Here is a tiny trained network, its code and every weight. The questions are about switching its units off for an input and a target symbol, where a switched-off unit gives its printed mean instead of its output.

import numpy as np


def w(rows, s, z=0):
    codes = np.array(rows[::2]) - 128.0
    scale = np.full(codes.shape[1], s)
    scale[-1] = z or s
    return codes * scale


def norm(h):
    return h / np.sqrt((h * h).mean(-1, keepdims=True) + 1e-5)


def f(y):
    return y / 2 * (1 + np.tanh(0.7978845608 * (y + 0.044715 * y**3)))


def softmax(a):
    e = np.exp(a - a.max(-1, keepdims=True))
    return e / e.sum(-1, keepdims=True)


def log_softmax(a):
    a = a - a.max(-1, keepdims=True)
    return a - np.log(np.exp(a).sum(-1, keepdims=True))


def net(x, mask):
    ids = ['ΔΘΛΞΦΨαβγεζημπτω'.index(c) for c in x.split()]
    T = len(ids)
    res = E[ids] + P[:T]
    u = 0
    for l in range(2):
        q, k, v = (norm(res) @ M[l].T for M in (Q, K, V))
        z = softmax(np.where(np.tri(T) > 0, q @ k.T / 4**0.5, -1e9)) @ v
        res = res + np.where(mask[u], z, O[l][:, -1]) @ O[l][:, :-1]
        u += 1
        y = f(norm(res) @ A[l][:, :-1].T + A[l][:, -1])
        res = res + np.where(mask[u : u + 4], y, B[l][:, -1]) @ B[l][:, :-1]
        u += 4
    return log_softmax(norm(res)[-1] @ U[:, :-1].T + U[:, -1])


Q, K, V, O, A, B = {}, {}, {}, {}, {}, {}
E = w([
[121,130,145,86,168,87,122,152,166,102,133],'Δ',
[82,65,128,101,168,75,98,42,84,118,117],'Θ',
[116,91,116,240,83,114,183,116,197,206,127],'Λ',
[152,140,102,113,166,145,115,200,97,163,155],'Ξ',
[161,64,72,108,172,152,122,105,67,116,153],'Φ',
[110,112,153,147,190,116,146,162,133,102,140],'Ψ',
[124,94,133,100,180,134,92,185,84,194,146],'α',
[139,156,104,103,185,119,82,110,146,192,100],'β',
[160,158,165,130,170,119,149,129,92,89,125],'γ',
[157,162,161,149,197,73,138,82,117,101,98],'ε',
[158,155,171,251,82,98,191,81,112,144,102],'ζ',
[157,164,167,81,146,97,122,122,77,136,115],'η',
[137,132,195,235,104,76,98,109,73,136,119],'μ',
[163,122,172,195,51,152,110,90,111,220,86],'π',
[176,181,103,140,178,154,127,116,135,134,112],'τ',
[117,139,176,163,32,72,163,136,197,138,124],'ω',
],0.011)
P = w([
[96,136,148,81,73,183,176,100,107,151,219],'0',
[254,61,151,119,130,80,112,118,197,136,138],'1',
[133,51,94,163,91,72,57,100,189,70,71],'2',
[30,132,94,148,67,134,141,117,77,129,83],'3',
[149,148,129,148,91,87,133,172,142,164,103],'4',
[184,54,155,151,114,75,92,116,110,137,140],'5',
],0.0075)
Q[0] = w([
[142,81,144,202,60,97,68,65,114,155,153],'L0H0',
[152,173,157,70,254,158,121,133,146,126,150],'L0H0',
[136,18,3,44,166,171,88,23,78,11,201],'L0H0',
[244,86,216,143,162,116,79,136,201,152,175],'L0H0',
],0.0072)
K[0] = w([
[92,162,176,187,61,108,131,152,49,151,172],'L0H0',
[134,101,53,37,194,172,137,119,113,74,61],'L0H0',
[77,194,164,44,160,230,206,72,117,168,255],'L0H0',
[3,148,73,159,79,167,114,146,88,80,35],'L0H0',
],0.0078)
V[0] = w([
[85,101,168,168,15,84,236,113,188,126,123],'L0H0',
[69,171,212,64,129,78,78,175,170,145,126],'L0H0',
[58,34,142,148,195,106,147,165,130,168,165],'L0H0',
[94,154,88,93,141,93,76,68,197,254,125],'L0H0',
],0.0059)
O[0] = w([
[78,176,145,154,155,238,183,92,135,206,156,255],'L0H0',
[113,135,108,254,220,98,66,220,102,135,100,22],'L0H0',
[108,67,76,193,89,198,240,139,86,155,30,146],'L0H0',
[128,124,7,239,94,76,121,32,89,128,197,127],'L0H0',
],0.0081,0.0027)
A[0] = w([
[158,121,157,103,166,79,1,127,112,92,130,113],'L0N0',
[108,100,151,154,4,105,179,137,196,226,136,251],'L0N1',
[52,119,76,92,168,139,112,100,66,161,85,240],'L0N2',
[116,87,121,99,175,183,149,144,89,120,144,231],'L0N3',
],0.0061,0.0027)
B[0] = w([
[88,137,187,254,38,177,111,134,182,134,149,176],'L0N0',
[121,84,80,175,91,228,199,3,92,117,148,254],'L0N1',
[208,145,204,133,167,97,159,161,161,105,172,167],'L0N2',
[131,204,146,136,105,93,119,126,247,119,98,172],'L0N3',
],0.0059,0.0062)
Q[1] = w([
[7,217,91,58,52,22,160,160,33,136,95],'L1H0',
[131,74,74,170,121,152,40,199,96,146,39],'L1H0',
[183,195,209,153,97,134,46,149,105,161,101],'L1H0',
[138,191,137,158,99,115,252,128,95,242,160],'L1H0',
],0.0047)
K[1] = w([
[255,95,113,156,137,124,118,108,208,152,70],'L1H0',
[107,107,93,139,183,104,105,183,160,108,122],'L1H0',
[130,160,157,131,151,100,88,112,122,71,59],'L1H0',
[113,57,115,176,84,131,120,75,120,130,73],'L1H0',
],0.0079)
V[1] = w([
[191,194,126,152,170,101,163,55,191,52,79],'L1H0',
[159,137,4,85,100,180,96,217,194,162,177],'L1H0',
[180,152,156,129,149,88,147,138,165,101,190],'L1H0',
[146,98,181,138,25,141,96,137,16,225,137],'L1H0',
],0.0047)
O[1] = w([
[150,48,133,75,113,85,173,137,226,146,232,170],'L1H0',
[255,243,178,140,82,137,114,69,147,88,67,25],'L1H0',
[93,118,178,169,100,171,140,159,107,182,177,136],'L1H0',
[48,110,101,51,132,224,64,92,98,60,158,252],'L1H0',
],0.007,0.0029)
A[1] = w([
[170,64,164,180,72,111,102,122,131,76,71,180],'L1N0',
[151,66,101,50,139,116,204,131,93,151,46,85],'L1N1',
[81,178,132,156,206,139,60,95,129,143,191,5],'L1N2',
[98,116,147,49,255,176,86,132,76,105,142,226],'L1N3',
],0.0066,0.0023)
B[1] = w([
[129,254,142,60,123,193,123,117,72,180,120,251],'L1N0',
[152,61,168,178,139,156,80,145,168,10,91,218],'L1N1',
[190,127,101,77,178,162,160,155,97,31,176,174],'L1N2',
[134,153,69,129,108,3,80,168,156,108,37,231],'L1N3',
],0.0083,0.003)
U = w([
[175,149,149,222,188,69,176,185,116,199,103,252],'Δ',
[92,26,72,181,140,118,169,110,97,131,133,150],'Θ',
[102,140,144,159,99,216,203,73,91,176,170,150],'Λ',
[174,243,170,107,98,160,134,140,70,157,78,151],'Ξ',
[169,77,165,71,52,143,159,113,149,56,85,46],'Φ',
[135,112,183,188,161,174,201,188,184,109,48,34],'Ψ',
[166,127,76,192,99,136,102,149,42,125,23,91],'α',
[142,123,60,200,101,49,91,87,76,138,161,137],'β',
[108,164,225,86,113,107,146,197,185,213,82,206],'γ',
[102,72,160,144,121,78,163,188,181,177,214,106],'ε',
[91,182,137,30,181,144,158,99,201,176,132,72],'ζ',
[113,182,160,178,163,147,48,175,114,81,176,138],'η',
[60,132,48,107,158,73,109,165,175,112,60,196],'μ',
[137,158,41,67,184,95,124,76,107,78,184,38],'π',
[164,180,170,112,44,75,95,94,149,147,219,116],'τ',
[147,205,107,113,255,165,168,149,128,129,155,115],'ω',
],0.0089,0.0028)

Each question gives the input, a string of symbols that net reads in full, and the target symbol t.
The units are the heads (4 rows each of Q, K, V and O) and the neurons (one row each of A and B). Each row of codes is followed by its name. A weight is (code - 128) times the scale printed after its matrix; where a second scale follows, it is the last column's (O, A, B and U).
mask holds one flag per unit, layer by layer, with each layer's heads first. A switched-off unit (its flag False) gives its mean, the last column of its rows in O or B, instead of its output. The means were averaged over made-up inputs and are rounded, as every weight is.
A unit's drop is (log p(t) with every unit on - log p(t) with that unit switched off) / (log p(t) with every unit on - log p(t) with every unit switched off).
The circuit of an input: a set's keep is (log p(t) with only the set's units on - log p(t) with every unit switched off) / (log p(t) with every unit on - log p(t) with every unit switched off). Starting from all 10 units, units are removed one at a time, each time the one whose removal leaves the highest keep (on an exact tie, the one counted first), for as long as the keep stays at least 0.8.
units of the circuit, in order: the units of the circuit, biggest drop first
most important unit: the unit with the biggest drop
top k neurons: the k neurons with the biggest drops, biggest first
top k neurons in layer l: the k neurons of layer l with the biggest drops, biggest first
drop of u: that unit's drop, to one decimal
input Φ Ξ Ψ ε Δ, target Ψ: units of the circuit, in order : (L0H0)
input α Φ α, target α: units of the circuit, in order : (L0H0 L1N0)
input Φ Λ μ β Φ μ, target Θ: units of the circuit, in order : (L1H0 L0N0 L0H0 L1N3)
input μ Φ γ μ Φ α, target μ: units of the circuit, in order : (L1N3 L1H0)
input ω α ε Φ γ, target ε: units of the circuit, in order : (L1H0 L0N2)
input μ ε γ, target μ: units of the circuit, in order : (L1N3 L1H0)
input τ π τ Δ, target π: units of the circuit, in order : (L0H0 L1N2)
input η μ τ τ Φ Φ, target η: units of the circuit, in order : (L0H0 L0N0)
input α β Φ, target α: units of the circuit, in order : (L0H0 L1N0)
input ε Ξ Ψ Ξ, target Ξ: units of the circuit, in order : (L0H0 L1H0 L1N0)
input Φ τ Φ Ξ Θ Ψ, target Ξ: units of the circuit, in order : (L0H0 L1N0)
input τ Λ η μ Φ, target τ: units of the circuit, in order : (L0H0 L0N0)
input γ Λ Λ π γ τ, target π: top 2 neurons in layer 0 : (L0N0 L0N1)
input τ Φ Δ ε, target Φ: units of the circuit, in order : (L0H0)
input Δ Φ ζ μ τ μ, target Θ: top 2 neurons in layer 1 : (L1N3 L1N0)
input ω Λ η Φ η μ, target Λ: top 2 neurons in layer 1 : (L1N0 L1N1)
input Φ β Δ Ψ Δ, target Δ: drop of L1N3 : 0.0
input Ψ π ω τ, target π: drop of L1N2 : 0.1
input π γ τ Θ τ Ξ, target Θ: drop of L0N3 : 0.0
input ζ π α β ε, target α: drop of L0H0 : 0.7
input Λ τ μ Δ τ, target μ: most important unit : L1N3
input Φ Θ η Λ α, target η: top 2 neurons : (L0N0 L1N2)
